Here is a tiny trained network, its code and every weight. The questions are about switching its units off for an input and a class, where a switched-off unit gives its printed mean instead of its output.

import numpy as np


def w(rows, s, z=0):
    codes = np.array(rows[::2]) - 128.0
    scale = np.full(codes.shape[1], s)
    scale[-1] = z or s
    return codes * scale


def f(y):
    return np.maximum(y, 0)


def log_softmax(a):
    a = a - a.max(-1, keepdims=True)
    return a - np.log(np.exp(a).sum(-1, keepdims=True))


def net(x, mask):
    res = np.array(x, float).reshape(1, 5) / 4 @ E
    y = f(res @ A[0][:, :-1].T + A[0][:, -1])
    res = res + np.where(mask, y, B[0][:, -1]) @ B[0][:, :-1]
    return log_softmax(res[-1] @ U[:, :-1].T + U[:, -1])


A, B = {}, {}
E = w([
[51,17,117,157,120,147,232,135,181],'x0',
[163,148,57,102,215,216,176,97,238],'x1',
[171,165,86,47,133,141,183,164,83],'x2',
[169,149,71,2,57,94,89,42,173],'x3',
[177,137,35,204,219,71,96,225,132],'x4',
],0.0065)
A[0] = w([
[207,203,78,113,176,157,139,161,117,168],'neuron 1',
[164,178,104,68,113,86,81,94,134,159],'neuron 2',
[71,74,153,123,104,180,190,114,138,170],'neuron 3',
[141,117,46,171,218,146,147,150,177,190],'neuron 4',
[88,102,185,97,89,176,169,104,134,165],'neuron 5',
[1,24,139,171,122,102,120,103,173,153],'neuron 6',
[92,81,105,196,155,111,127,124,162,145],'neuron 7',
[99,93,156,85,98,179,198,104,141,149],'neuron 8',
[175,150,46,73,109,82,124,116,135,121],'neuron 9',
[82,102,208,122,103,140,123,129,111,218],'neuron 10',
[124,94,100,148,163,147,145,112,196,177],'neuron 11',
[150,122,62,155,208,145,150,165,159,160],'neuron 12',
[117,111,156,53,91,175,193,68,148,170],'neuron 13',
[121,165,236,169,122,138,75,105,92,168],'neuron 14',
[156,122,85,55,100,91,119,99,128,169],'neuron 15',
[131,119,116,183,183,127,151,188,118,254],'neuron 16',
[167,193,109,61,96,103,57,71,130,188],'neuron 17',
[101,103,189,188,103,75,112,190,53,156],'neuron 18',
],0.0083,0.0037)
B[0] = w([
[159,244,44,101,185,170,101,123,115,218],'neuron 1',
[220,139,122,53,52,190,89,163,126,201],'neuron 2',
[31,79,123,112,156,89,205,79,104,218],'neuron 3',
[147,119,71,181,184,215,162,186,218,254],'neuron 4',
[62,120,137,89,148,111,186,53,101,207],'neuron 5',
[74,15,179,168,16,111,159,136,152,245],'neuron 6',
[140,70,139,216,110,140,126,196,175,205],'neuron 7',
[60,104,77,66,154,97,220,64,95,203],'neuron 8',
[200,81,33,71,71,136,134,215,89,191],'neuron 9',
[57,152,182,132,153,92,149,70,92,212],'neuron 10',
[115,87,92,144,128,186,180,144,194,204],'neuron 11',
[140,147,62,165,197,189,125,191,191,232],'neuron 12',
[89,105,95,2,123,133,212,63,104,216],'neuron 13',
[72,189,228,160,152,116,71,41,141,209],'neuron 14',
[150,101,87,49,66,149,135,161,95,191],'neuron 15',
[113,149,112,230,197,103,83,207,128,248],'neuron 16',
[220,165,141,27,21,205,66,119,153,224],'neuron 17',
[84,139,201,209,121,22,57,154,28,240],'neuron 18',
],0.0065,0.0085)
U = w([
[157,207,214,100,95,175,62,59,161,139],'0',
[96,140,207,213,129,10,70,159,50,171],'1',
[118,42,123,190,122,150,151,176,214,12],'2',
[55,104,125,69,132,102,220,53,103,192],'3',
[220,133,82,52,38,149,105,175,117,147],'4',
[159,211,58,150,255,169,126,180,163,103],'5',
],0.0072,0.0011)

Each question gives the input, the list of numbers given to net, and the class t.
The units are the neurons (one row each of A and B). Each row of codes is followed by its name. A weight is (code - 128) times the scale printed after its matrix; where a second scale follows, it is the last column's (A, B and U).
mask holds one flag per neuron, in row order. A switched-off neuron (its flag False) gives its mean, the last column of its row in B, instead of its output. The means were averaged over made-up inputs and are rounded, as every weight is.
A unit's drop is (log p(t) with every unit on - log p(t) with that unit switched off) / (log p(t) with every unit on - log p(t) with every unit switched off).
The circuit of an input: a set's keep is (log p(t) with only the set's units on - log p(t) with every unit switched off) / (log p(t) with every unit on - log p(t) with every unit switched off). Starting from the 12 units with the biggest drops (on a tie, the unit counted first), units are removed one at a time, each time the one whose removal leaves the highest keep (on an exact tie, the one counted first), for as long as the keep stays at least 0.8.
circuit, biggest first: the units of the circuit, biggest drop first
unit that matters most: the unit with the biggest drop
top k neurons: the k neurons with the biggest drops, biggest first
drop of u: that unit's drop, to one decimal
input [-8,6,-7,6,7], class 4: top 3 neurons -> (neuron 17; neuron 2; neuron 9)
input [-5,-2,-5,2,2], class 0: unit that matters most -> neuron 14
input [6,6,-4,-4,-4], class 3: top 2 neurons -> (neuron 8; neuron 3)
input [-3,-8,-7,6,0], class 0: top 2 neurons -> (neuron 17; neuron 14)
input [8,7,-4,0,-2], class 3: top 3 neurons -> (neuron 8; neuron 13; neuron 3)
input [-3,2,-8,-3,-5], class 3: top 2 neurons -> (neuron 16; neuron 18)
input [-6,-7,-2,2,-1], class 0: top 2 neurons -> (neuron 17; neuron 14)
input [3,-1,2,8,-3], class 4: top 3 neurons -> (neuron 17; neuron 2; neuron 9)
input [-8,-5,5,-4,-3], class 0: circuit, biggest first -> (neuron 17; neuron 14)
input [5,-2,-6,-7,-7], class 3: top 3 neurons -> (neuron 3; neuron 8; neuron 5)
input [2,-3,-3,-3,7], class 1: top 2 neurons -> (neuron 18; neuron 16)
input [3,6,6,7,-1], class 4: drop of neuron 12 -> 0.0
input [-1,-2,-4,0,-3], class 1: drop of neuron 11 -> 0.2
input [3,-3,-6,-4,-4], class 1: unit that matters most -> neuron 18
input [7,-5,5,6,6], class 4: drop of neuron 15 -> 0.1
